Below are the code and all the weights of a small trained network. Each question names an input and a class and asks about switching units off, where a switched-off unit gives its printed mean instead of its output.

import numpy as np


def w(rows, s, z=0):
    codes = np.array(rows[::2]) - 128.0
    scale = np.full(codes.shape[1], s)
    scale[-1] = z or s
    return codes * scale


def norm(h):
    return h / np.sqrt((h * h).mean(-1, keepdims=True) + 1e-5)


def f(y):
    return y / 2 * (1 + np.tanh(0.7978845608 * (y + 0.044715 * y**3)))


def log_softmax(a):
    a = a - a.max(-1, keepdims=True)
    return a - np.log(np.exp(a).sum(-1, keepdims=True))


def net(x, mask):
    res = np.array(x, float).reshape(1, 3) / 4 @ E
    u = 0
    for l in range(4):
        y = f(norm(res) @ A[l][:, :-1].T + A[l][:, -1])
        res = res + np.where(mask[u : u + 3], y, B[l][:, -1]) @ B[l][:, :-1]
        u += 3
    return log_softmax(norm(res)[-1] @ U[:, :-1].T + U[:, -1])


A, B = {}, {}
E = w([
[119,53,60,90,131,82,85,88,142,233,138],'x0',
[130,55,203,97,90,133,137,116,96,112,54],'x1',
[121,182,227,133,192,49,59,94,1,193,125],'x2',
],0.0045)
A[0] = w([
[132,173,251,131,181,35,74,125,10,185,171,240],'0.n0',
[128,162,159,130,172,79,111,124,81,146,114,1],'0.n1',
[163,207,26,195,178,138,107,129,145,176,181,57],'0.n2',
],0.003,0.0028)
B[0] = w([
[137,151,80,144,66,124,124,103,184,93,84,254],'0.n0',
[190,186,223,3,174,181,29,217,233,192,169,126],'0.n1',
[50,104,120,168,140,202,41,102,119,102,63,147],'0.n2',
],0.0053,0.0055)
A[1] = w([
[109,215,237,107,228,3,81,139,42,187,123,82],'1.n0',
[109,19,239,106,98,144,120,184,47,136,39,10],'1.n1',
[70,67,12,231,91,74,251,82,51,56,106,186],'1.n2',
],0.0047,0.0014)
B[1] = w([
[251,153,121,168,3,220,158,78,106,136,206,209],'1.n0',
[73,107,124,122,201,226,53,107,213,100,176,181],'1.n1',
[155,194,141,139,93,69,76,129,130,146,78,255],'1.n2',
],0.0059,0.0044)
A[2] = w([
[112,23,91,66,174,74,139,106,78,244,198,116],'2.n0',
[124,192,236,153,205,160,222,217,64,40,187,67],'2.n1',
[103,210,74,169,248,129,145,147,105,147,255,8],'2.n2',
],0.0089,0.0011)
B[2] = w([
[167,126,108,172,247,71,254,109,130,166,83,246],'2.n0',
[149,65,40,115,243,21,205,82,165,255,90,253],'2.n1',
[18,48,154,190,130,233,24,152,140,89,134,185],'2.n2',
],0.0069,0.004)
A[3] = w([
[81,165,126,101,132,59,98,142,80,114,48,169],'3.n0',
[143,74,70,94,70,151,204,198,147,94,160,2],'3.n1',
[104,4,211,77,147,175,150,113,96,100,96,27],'3.n2',
],0.012,0.00081)
B[3] = w([
[128,124,160,65,158,140,138,162,173,107,135,191],'3.n0',
[225,198,204,131,70,158,90,44,50,163,173,255],'3.n1',
[2,147,26,244,146,190,39,192,139,103,155,198],'3.n2',
],0.0076,0.0041)
U = w([
[244,215,158,155,29,164,113,36,81,158,153,190],'0',
[149,89,61,164,231,64,220,82,154,216,80,199],'1',
[12,114,75,217,147,212,33,140,148,106,129,195],'2',
[106,149,160,29,160,101,117,179,219,95,82,156],'3',
[82,84,179,87,125,109,161,182,20,111,170,11],'4',
[66,105,170,120,117,105,173,145,2,94,155,19],'5',
[66,71,181,94,110,95,163,152,52,112,176,4],'6',
],0.0071,0.0028)

Each question gives the input, the list of numbers given to net, and the class t.
The units are the neurons (one row each of A and B). Each row of codes is followed by its name. A weight is (code - 128) times the scale printed after its matrix; where a second scale follows, it is the last column's (A, B and U).
mask holds one flag per neuron, layer by layer. A switched-off neuron (its flag False) gives its mean, the last column of its row in B, instead of its output. The means were averaged over made-up inputs and are rounded, as every weight is.
A unit's drop is (log p(t) with every unit on - log p(t) with that unit switched off) / (log p(t) with every unit on - log p(t) with every unit switched off).
The circuit of an input: a set's keep is (log p(t) with only the set's units on - log p(t) with every unit switched off) / (log p(t) with every unit on - log p(t) with every unit switched off). Starting from all 12 units, units are removed one at a time, each time the one whose removal leaves the highest keep (on an exact tie, the one counted first), for as long as the keep stays at least 0.8.
units of the circuit, in order: the units of the circuit, biggest drop first
most important unit: the unit with the biggest drop
top k neurons: the k neurons with the biggest drops, biggest first
top k neurons in layer l: the k neurons of layer l with the biggest drops, biggest first
drop when u is switched off: that unit's drop, to one decimal
input [7,-3,8], class 0: top 2 neurons => (1.n0 2.n1)
input [2,-3,-2], class 3: most important unit => 0.n1
input [2,3,2], class 3: units of the circuit, in order => (0.n0 1.n0 3.n0)
input [1,4,2], class 2: units of the circuit, in order => (1.n2 3.n2)
input [3,-1,1], class 3: units of the circuit, in order => (3.n0 1.n0 2.n1)
input [-5,5,3], class 1: top 4 neurons => (2.n1 0.n2 2.n2 1.n2)
input [-3,-2,2], class 3: units of the circuit, in order => (0.n0 1.n0 3.n0)
input [-8,-5,-6], class 1: top 2 neurons => (2.n1 0.n0)
input [-8,5,-5], class 1: top 2 neurons => (2.n1 0.n0)
input [3,-5,-5], class 0: top 3 neurons => (1.n1 3.n1 2.n1)
input [5,-6,-5], class 2: units of the circuit, in order => (0.n0 2.n2)
input [-5,1,-4], class 1: top 3 neurons => (0.n0 2.n1 1.n0)
input [-1,3,-1], class 3: top 3 neurons => (1.n2 0.n1 2.n2)
input [-4,7,-6], class 2: units of the circuit, in order => (3.n2)
input [0,3,-2], class 3: top 3 neurons => (1.n2 0.n1 1.n0)
input [5,2,5], class 0: top 2 neurons => (1.n0 2.n1)
input [1,0,2], class 3: top 2 neurons => (0.n0 1.n0)
input [2,-1,0], class 3: top 2 neurons => (0.n1 3.n0)
input [-5,-2,-2], class 1: top 2 neurons => (2.n1 0.n0)
input [2,-5,-6], class 0: most important unit => 3.n1
input [3,8,6], class 2: top 2 neurons in layer 3 => (3.n2 3.n1)
input [3,2,-2], class 3: top 2 neurons in layer 1 => (1.n2 1.n0)
input [5,4,7], class 0: drop when 1.n0 is switched off => 3.3
